Below is a small trained network, with its code and all its weights. Each question gives an input and a target symbol and asks what happens when units are switched off, that is, made to give their printed mean instead of their output.

import numpy as np


def w(rows, s, z=0):
    codes = np.array(rows[::2]) - 128.0
    scale = np.full(codes.shape[1], s)
    scale[-1] = z or s
    return codes * scale


def f(y):
    return np.maximum(y, 0)


def softmax(a):
    e = np.exp(a - a.max(-1, keepdims=True))
    return e / e.sum(-1, keepdims=True)


def log_softmax(a):
    a = a - a.max(-1, keepdims=True)
    return a - np.log(np.exp(a).sum(-1, keepdims=True))


def net(x, mask):
    ids = ['ΔΘΛΞΠΣΦγζημτψω'.index(c) for c in x.split()]
    T = len(ids)
    res = E[ids] + P[:T]
    u = 0
    for l in range(2):
        r = res
        for j in range(3):
            rows = slice(2 * j, 2 * j + 2)
            q, k, v = (r @ M[l][rows].T for M in (Q, K, V))
            z = softmax(np.where(np.tri(T) > 0, q @ k.T / 2**0.5, -1e9)) @ v
            o = O[l][rows]
            res = res + np.where(mask[u + j], z, o[:, -1]) @ o[:, :-1]
        u += 3
        y = f(res @ A[l][:, :-1].T + A[l][:, -1])
        res = res + np.where(mask[u : u + 8], y, B[l][:, -1]) @ B[l][:, :-1]
        u += 8
    return log_softmax(res[-1] @ U[:, :-1].T + U[:, -1])


Q, K, V, O, A, B = {}, {}, {}, {}, {}, {}
E = w([
[203,26,114,160,49,96,99],'Δ',
[235,148,18,236,146,108,105],'Θ',
[199,195,86,176,160,35,97],'Λ',
[97,117,157,112,98,166,142],'Ξ',
[137,101,90,168,88,186,79],'Π',
[161,19,159,59,46,199,89],'Σ',
[222,72,165,70,86,78,135],'Φ',
[104,159,114,110,95,173,24],'γ',
[126,19,218,130,59,59,96],'ζ',
[45,77,254,34,73,116,127],'η',
[101,161,135,163,143,69,83],'μ',
[131,110,103,234,121,105,97],'τ',
[206,193,86,89,143,134,78],'ψ',
[156,93,143,4,10,173,183],'ω',
],0.0078)
P = w([
[86,178,177,191,114,131,175],'0',
[96,56,85,76,184,109,175],'1',
[223,41,125,161,72,160,207],'2',
[43,131,86,187,28,74,83],'3',
[119,17,69,24,213,95,110],'4',
[166,88,117,160,111,174,165],'5',
[9,155,90,188,27,102,53],'6',
],0.013)
Q[0] = w([
[39,144,8,125,25,92,104],'L0H0',
[157,95,124,59,193,34,115],'L0H0',
[244,124,211,137,213,169,118],'L0H1',
[117,119,93,151,43,48,141],'L0H1',
[132,229,211,130,46,226,104],'L0H2',
[83,137,101,194,3,116,66],'L0H2',
],0.0067)
K[0] = w([
[108,68,118,28,248,68,15],'L0H0',
[125,168,157,140,148,83,172],'L0H0',
[156,192,199,254,54,187,215],'L0H1',
[101,120,72,89,176,115,95],'L0H1',
[167,50,47,90,57,154,95],'L0H2',
[123,65,50,19,245,105,43],'L0H2',
],0.008)
V[0] = w([
[126,4,185,59,119,141,198],'L0H0',
[156,112,103,113,98,254,38],'L0H0',
[178,180,74,15,192,188,197],'L0H1',
[65,85,124,150,230,47,98],'L0H1',
[218,24,87,213,69,175,96],'L0H2',
[10,162,120,151,96,165,97],'L0H2',
],0.0087)
O[0] = w([
[165,104,235,71,205,88,161,254],'L0H0',
[111,152,59,66,107,22,213,49],'L0H0',
[171,198,90,26,108,95,83,80],'L0H1',
[131,49,129,172,151,114,81,207],'L0H1',
[104,2,185,189,73,54,204,143],'L0H2',
[85,84,24,42,157,170,135,108],'L0H2',
],0.009,0.0049)
A[0] = w([
[128,194,175,94,104,131,95,161],'L0N0',
[205,112,133,112,154,178,142,180],'L0N1',
[65,214,50,122,2,124,97,35],'L0N2',
[108,139,160,131,74,146,165,81],'L0N3',
[130,80,139,83,97,106,110,188],'L0N4',
[179,125,132,75,164,149,160,193],'L0N5',
[172,184,184,189,87,116,125,238],'L0N6',
[86,115,44,53,228,103,134,255],'L0N7',
],0.0098,0.0029)
B[0] = w([
[187,194,100,87,154,156,90,160],'L0N0',
[145,66,112,124,83,104,149,196],'L0N1',
[254,148,82,123,183,55,138,163],'L0N2',
[194,121,87,122,82,162,148,168],'L0N3',
[120,208,101,136,161,98,106,219],'L0N4',
[126,90,92,193,111,176,131,179],'L0N5',
[167,120,204,86,66,132,95,254],'L0N6',
[113,43,169,156,126,117,93,230],'L0N7',
],0.0099,0.0091)
Q[1] = w([
[249,168,170,84,72,77,45],'L1H0',
[171,253,174,135,55,62,232],'L1H0',
[197,252,212,73,75,56,56],'L1H1',
[159,148,114,179,69,213,247],'L1H1',
[107,136,147,128,240,131,171],'L1H2',
[26,28,73,136,170,206,163],'L1H2',
],0.0051)
K[1] = w([
[135,2,113,101,205,95,69],'L1H0',
[155,73,144,37,72,101,66],'L1H0',
[120,12,93,63,154,66,32],'L1H1',
[179,107,132,112,71,108,171],'L1H1',
[146,178,173,159,84,177,69],'L1H2',
[169,197,152,187,149,232,182],'L1H2',
],0.006)
V[1] = w([
[128,99,90,192,79,222,254],'L1H0',
[147,131,191,158,75,147,93],'L1H0',
[136,138,151,226,173,91,61],'L1H1',
[228,131,20,133,147,125,144],'L1H1',
[97,141,124,211,162,91,84],'L1H2',
[182,81,137,109,47,98,128],'L1H2',
],0.008)
O[1] = w([
[114,150,171,118,111,1,66,152],'L1H0',
[173,206,118,170,146,155,104,209],'L1H0',
[128,117,37,186,121,143,136,253],'L1H1',
[143,156,147,118,61,120,149,177],'L1H1',
[115,88,68,152,136,122,126,217],'L1H2',
[90,195,169,187,111,104,187,244],'L1H2',
],0.011,0.0062)
A[1] = w([
[146,156,81,93,87,96,118,255],'L1N0',
[91,115,109,125,92,48,48,97],'L1N1',
[106,231,68,180,71,162,63,192],'L1N2',
[193,203,175,13,101,91,183,93],'L1N3',
[155,152,186,129,72,2,146,146],'L1N4',
[28,200,137,145,151,75,147,191],'L1N5',
[68,86,147,108,57,152,61,84],'L1N6',
[134,115,189,109,217,80,89,122],'L1N7',
],0.0078,0.0095)
B[1] = w([
[119,29,186,135,212,127,176,185],'L1N0',
[144,211,102,68,74,94,229,186],'L1N1',
[99,93,150,28,73,79,78,204],'L1N2',
[80,144,75,241,161,58,49,176],'L1N3',
[107,162,66,103,134,255,170,251],'L1N4',
[62,86,119,146,168,160,208,162],'L1N5',
[224,160,107,199,96,98,172,155],'L1N6',
[167,209,165,114,145,166,22,171],'L1N7',
],0.0078,0.019)
U = w([
[168,134,102,71,183,205,105,115],'Δ',
[107,107,189,172,148,135,124,191],'Θ',
[136,133,142,136,100,195,155,156],'Λ',
[34,102,85,90,95,184,64,137],'Ξ',
[90,164,71,110,190,166,148,108],'Π',
[170,195,69,128,124,74,133,83],'Σ',
[164,137,169,79,46,78,78,86],'Φ',
[144,109,52,105,198,114,163,133],'γ',
[166,202,134,119,76,155,81,29],'ζ',
[146,181,93,49,63,124,146,47],'η',
[71,108,165,156,79,26,135,153],'μ',
[102,161,108,166,149,101,88,111],'τ',
[95,123,182,1,158,125,131,254],'ψ',
[40,109,94,66,137,116,168,129],'ω',
],0.0081,0.007)

Each question gives the input, a string of symbols that net reads in full, and the target symbol t.
The units are the heads (2 rows each of Q, K, V and O) and the neurons (one row each of A and B). Each row of codes is followed by its name. A weight is (code - 128) times the scale printed after its matrix; where a second scale follows, it is the last column's (O, A, B and U).
mask holds one flag per unit, layer by layer, with each layer's heads first. A switched-off unit (its flag False) gives its mean, the last column of its rows in O or B, instead of its output. The means were averaged over made-up inputs and are rounded, as every weight is.
A unit's drop is (log p(t) with every unit on - log p(t) with that unit switched off) / (log p(t) with every unit on - log p(t) with every unit switched off).
The circuit of an input: a set's keep is (log p(t) with only the set's units on - log p(t) with every unit switched off) / (log p(t) with every unit on - log p(t) with every unit switched off). Starting from the 12 units with the biggest drops (on a tie, the unit counted first), units are removed one at a time, each time the one whose removal leaves the highest keep (on an exact tie, the one counted first), for as long as the keep stays at least 0.8.
units of the circuit, in order: the units of the circuit, biggest drop first
most important unit: the unit with the biggest drop
k most important neurons: the k neurons with the biggest drops, biggest first
top k neurons in layer l: the k neurons of layer l with the biggest drops, biggest first
which heads matter: for each layer, one digit per head in row order, 1 if its drop is at least 0.15 and else 0, layers parted by /
input μ μ Δ Ξ Λ τ Θ, target Φ: units of the circuit, in order -> L0H2; L1N2; L0N6
input Ξ ω μ Λ, target τ: 2 most important neurons -> L1N3; L0N0
input ψ μ η μ, target Ξ: most important unit -> L1H0
input Ξ ψ γ μ, target Σ: top 2 neurons in layer 0 -> L0N2; L0N5
input ζ μ Φ ω ω μ Φ, target τ: 3 most important neurons -> L1N3; L0N0; L0N7
input Φ μ ψ τ Λ τ Φ, target Φ: units of the circuit, in order -> L0H2; L1N2; L0N6
input η Φ μ Δ Δ, target Δ: top 3 neurons in layer 1 -> L1N7; L1N2; L1N3
input Ξ Θ μ Π Δ γ ω, target Λ: units of the circuit, in order -> L0H2; L1H0
input Λ μ μ Θ, target Ξ: which heads matter -> 111 / 110
input ζ Ξ μ Δ μ ψ τ, target Ξ: units of the circuit, in order -> L1H0; L1N2; L1N1
input ψ Φ Θ Φ Λ, target Λ: which heads matter -> 111 / 110
input γ Θ ω η ζ, target μ: top 2 neurons in layer 1 -> L1N6; L1N7
input μ Φ γ η, target ζ: which heads matter -> 101 / 000
input Π Λ Δ Δ Θ, target η: most important unit -> L1H0
input Δ Σ ψ ω ζ, target Π: top 4 neurons in layer 1 -> L1N4; L1N5; L1N7; L1N2
input Θ Σ Δ Θ μ, target ω: 4 most important neurons -> L1N4; L1N5; L0N2; L0N6
input Ξ Ξ μ Θ Δ, target Φ: 2 most important neurons -> L0N7; L1N4
input Δ Λ μ Δ, target Φ: which heads matter -> 101 / 000
input ω Φ μ ζ τ, target ζ: which heads matter -> 011 / 111
input ζ Φ Δ Λ Δ ζ Δ, target Λ: 2 most important neurons -> L1N4; L0N6
input ω Φ Σ Ξ, target ζ: 2 most important neurons -> L0N6; L1N4
input Λ τ τ Π μ, target Ξ: which heads matter -> 101 / 110
input ω ψ μ Φ μ, target ζ: 3 most important neurons -> L0N7; L1N7; L1N4
input Λ Φ ζ Ξ Δ ω η, target Λ: most important unit -> L0H2
input Δ ζ Λ ω, target Θ: units of the circuit, in order -> L0H0; L1N4; L1H0; L1N1
input Ξ Θ Λ μ Π, target Φ: 2 most important neurons -> L0N7; L1N4
input Φ Φ γ Π ω Π μ, target τ: most important unit -> L1N3
input μ τ μ Δ, target μ: which heads matter -> 010 / 010
input μ Ξ μ Δ η, target γ: top 3 neurons in layer 1 -> L1N6; L1N2; L1N1
